Below are the code and all the weights of a small trained network. Each question names an input and a class and asks about switching units off, where a switched-off unit gives its printed mean instead of its output.

import numpy as np


def w(rows, s, z=0):
    codes = np.array(rows[::2]) - 128.0
    scale = np.full(codes.shape[1], s)
    scale[-1] = z or s
    return codes * scale


def norm(h):
    return h / np.sqrt((h * h).mean(-1, keepdims=True) + 1e-5)


def f(y):
    return np.maximum(y, 0)


def log_softmax(a):
    a = a - a.max(-1, keepdims=True)
    return a - np.log(np.exp(a).sum(-1, keepdims=True))


def net(x, mask):
    res = np.array(x, float).reshape(1, 6) / 4 @ E
    u = 0
    for l in range(2):
        y = f(norm(res) @ A[l][:, :-1].T + A[l][:, -1])
        res = res + np.where(mask[u : u + 7], y, B[l][:, -1]) @ B[l][:, :-1]
        u += 7
    return log_softmax(norm(res)[-1] @ U[:, :-1].T + U[:, -1])


A, B = {}, {}
E = w([
[116,118,235,61,169,204,180,64,62],'x0',
[122,129,128,127,132,134,136,130,135],'x1',
[142,192,62,137,155,161,87,8,150],'x2',
[200,157,225,82,70,137,153,121,206],'x3',
[127,122,128,125,131,128,128,126,132],'x4',
[131,135,128,131,124,125,124,130,121],'x5',
],0.013)
A[0] = w([
[193,179,132,93,48,94,92,169,248,7],'L0N1',
[159,200,79,148,165,158,107,15,161,166],'L0N2',
[138,110,90,183,88,80,127,202,183,148],'L0N3',
[103,183,123,105,176,191,119,24,101,2],'L0N4',
[191,161,184,70,60,132,132,107,212,121],'L0N5',
[150,169,73,147,123,133,126,66,183,42],'L0N6',
[130,163,51,189,99,137,100,151,178,124],'L0N7',
],0.011,0.0057)
B[0] = w([
[171,62,77,149,63,207,134,148,131,210],'L0N1',
[125,171,87,2,106,116,115,94,118,251],'L0N2',
[63,165,130,121,93,154,114,85,128,226],'L0N3',
[115,113,141,194,90,174,155,93,104,202],'L0N4',
[150,151,179,133,150,70,106,91,160,240],'L0N5',
[166,27,143,106,160,73,117,195,155,181],'L0N6',
[148,122,121,129,194,58,114,152,147,212],'L0N7',
],0.014,0.011)
A[1] = w([
[58,95,114,248,135,87,59,167,170,27],'L1N1',
[151,111,192,225,110,143,157,153,164,81],'L1N2',
[118,89,115,135,129,200,157,124,33,24],'L1N3',
[114,168,78,100,146,81,157,191,122,85],'L1N4',
[151,78,158,202,181,180,218,191,53,1],'L1N5',
[66,169,78,66,124,104,143,131,109,79],'L1N6',
[171,84,171,81,192,91,141,117,93,182],'L1N7',
],0.012,0.0054)
B[1] = w([
[107,137,237,116,148,166,218,99,83,220],'L1N1',
[93,153,53,177,84,198,178,218,132,185],'L1N2',
[151,84,30,64,143,136,144,192,86,200],'L1N3',
[103,93,172,119,137,73,92,105,159,191],'L1N4',
[226,85,113,124,173,55,53,146,166,193],'L1N5',
[59,85,135,217,158,152,115,152,123,223],'L1N6',
[155,223,152,253,175,131,145,193,94,254],'L1N7',
],0.012,0.0072)
U = w([
[10,76,173,163,130,111,162,157,99,55],'0',
[61,108,47,112,185,40,58,110,140,77],'1',
[193,94,87,144,199,109,124,212,59,189],'2',
[74,145,45,97,145,203,126,74,29,254],'3',
[117,93,117,151,6,162,154,190,181,142],'4',
[225,106,72,63,85,79,80,115,204,73],'5',
[189,189,213,178,123,162,184,198,122,162],'6',
[187,194,200,87,120,148,132,5,124,131],'7',
],0.023,0.00079)

Each question gives the input, the list of numbers given to net, and the class t.
The units are the neurons (one row each of A and B). Each row of codes is followed by its name. A weight is (code - 128) times the scale printed after its matrix; where a second scale follows, it is the last column's (A, B and U).
mask holds one flag per neuron, layer by layer. A switched-off neuron (its flag False) gives its mean, the last column of its row in B, instead of its output. The means were averaged over made-up inputs and are rounded, as every weight is.
A unit's drop is (log p(t) with every unit on - log p(t) with that unit switched off) / (log p(t) with every unit on - log p(t) with every unit switched off).
The circuit of an input: a set's keep is (log p(t) with only the set's units on - log p(t) with every unit switched off) / (log p(t) with every unit on - log p(t) with every unit switched off). Starting from the 12 units with the biggest drops (on a tie, the unit counted first), units are removed one at a time, each time the one whose removal leaves the highest keep (on an exact tie, the one counted first), for as long as the keep stays at least 0.8.
units of the circuit, in order: the units of the circuit, biggest drop first
k most important neurons: the k neurons with the biggest drops, biggest first
k most important neurons of layer l: the k neurons of layer l with the biggest drops, biggest first
drop of u: that unit's drop, to one decimal
input [0,-4,4,3,8,0], class 5: units of the circuit, in order : L0N6
input [-1,3,6,1,-5,5], class 5: 4 most important neurons : L0N2, L0N6, L0N3, L0N4
input [1,6,-6,-5,4,-3], class 2: units of the circuit, in order : L0N2, L1N5
input [7,8,7,0,0,-7], class 3: units of the circuit, in order : L0N4, L1N3
input [0,-6,-3,-7,-4,-3], class 0: units of the circuit, in order : L1N1, L0N2
input [1,-3,-8,-3,7,-7], class 2: units of the circuit, in order : L0N2, L1N5
input [0,-3,-8,1,5,5], class 4: 2 most important neurons of layer 1 : L1N7, L1N1
input [0,1,3,7,4,7], class 5: 2 most important neurons : L0N1, L1N1
input [7,-5,-8,-1,-3,8], class 2: 2 most important neurons of layer 0 : L0N5, L0N2
input [6,5,-1,6,8,-8], class 6: 2 most important neurons : L0N2, L1N7
input [1,-5,3,0,-7,-2], class 3: 2 most important neurons of layer 0 : L0N4, L0N2
input [-3,-6,-3,6,5,1], class 4: 2 most important neurons : L0N2, L0N1
input [-1,-8,5,6,5,3], class 5: 2 most important neurons of layer 0 : L0N1, L0N6
input [3,-1,-2,-7,-2,2], class 2: most important neuron : L0N2
input [-1,3,-1,7,-4,-2], class 4: 2 most important neurons : L0N1, L0N2
input [0,0,4,2,-7,5], class 5: 2 most important neurons : L0N2, L0N6
input [0,5,-2,-3,-7,4], class 0: 2 most important neurons : L0N1, L0N4
input [-6,0,-2,1,-3,0], class 4: 2 most important neurons of layer 1 : L1N7, L1N6
input [-6,6,-1,-5,3,-3], class 0: 2 most important neurons : L1N1, L0N2
input [-4,-1,-4,-6,2,-1], class 0: units of the circuit, in order : L1N1
input [7,8,-7,-2,2,1], class 2: 2 most important neurons : L0N5, L1N5
input [5,4,7,0,-2,8], class 3: 2 most important neurons of layer 0 : L0N5, L0N4
input [-8,-4,-3,-5,-4,-7], class 0: 2 most important neurons : L1N1, L0N2
input [-1,3,4,6,-1,4], class 5: drop of L0N1 : 0.2
input [-1,-1,-3,-5,-5,8], class 0: drop of L0N2 : 0.2
input [-8,3,-2,1,-2,4], class 4: drop of L0N1 : 5.1
input [6,8,-2,-6,1,6], class 2: drop of L0N2 : 0.2
input [-3,-8,-4,-6,3,0], class 0: most important neuron of layer 1 : L1N1
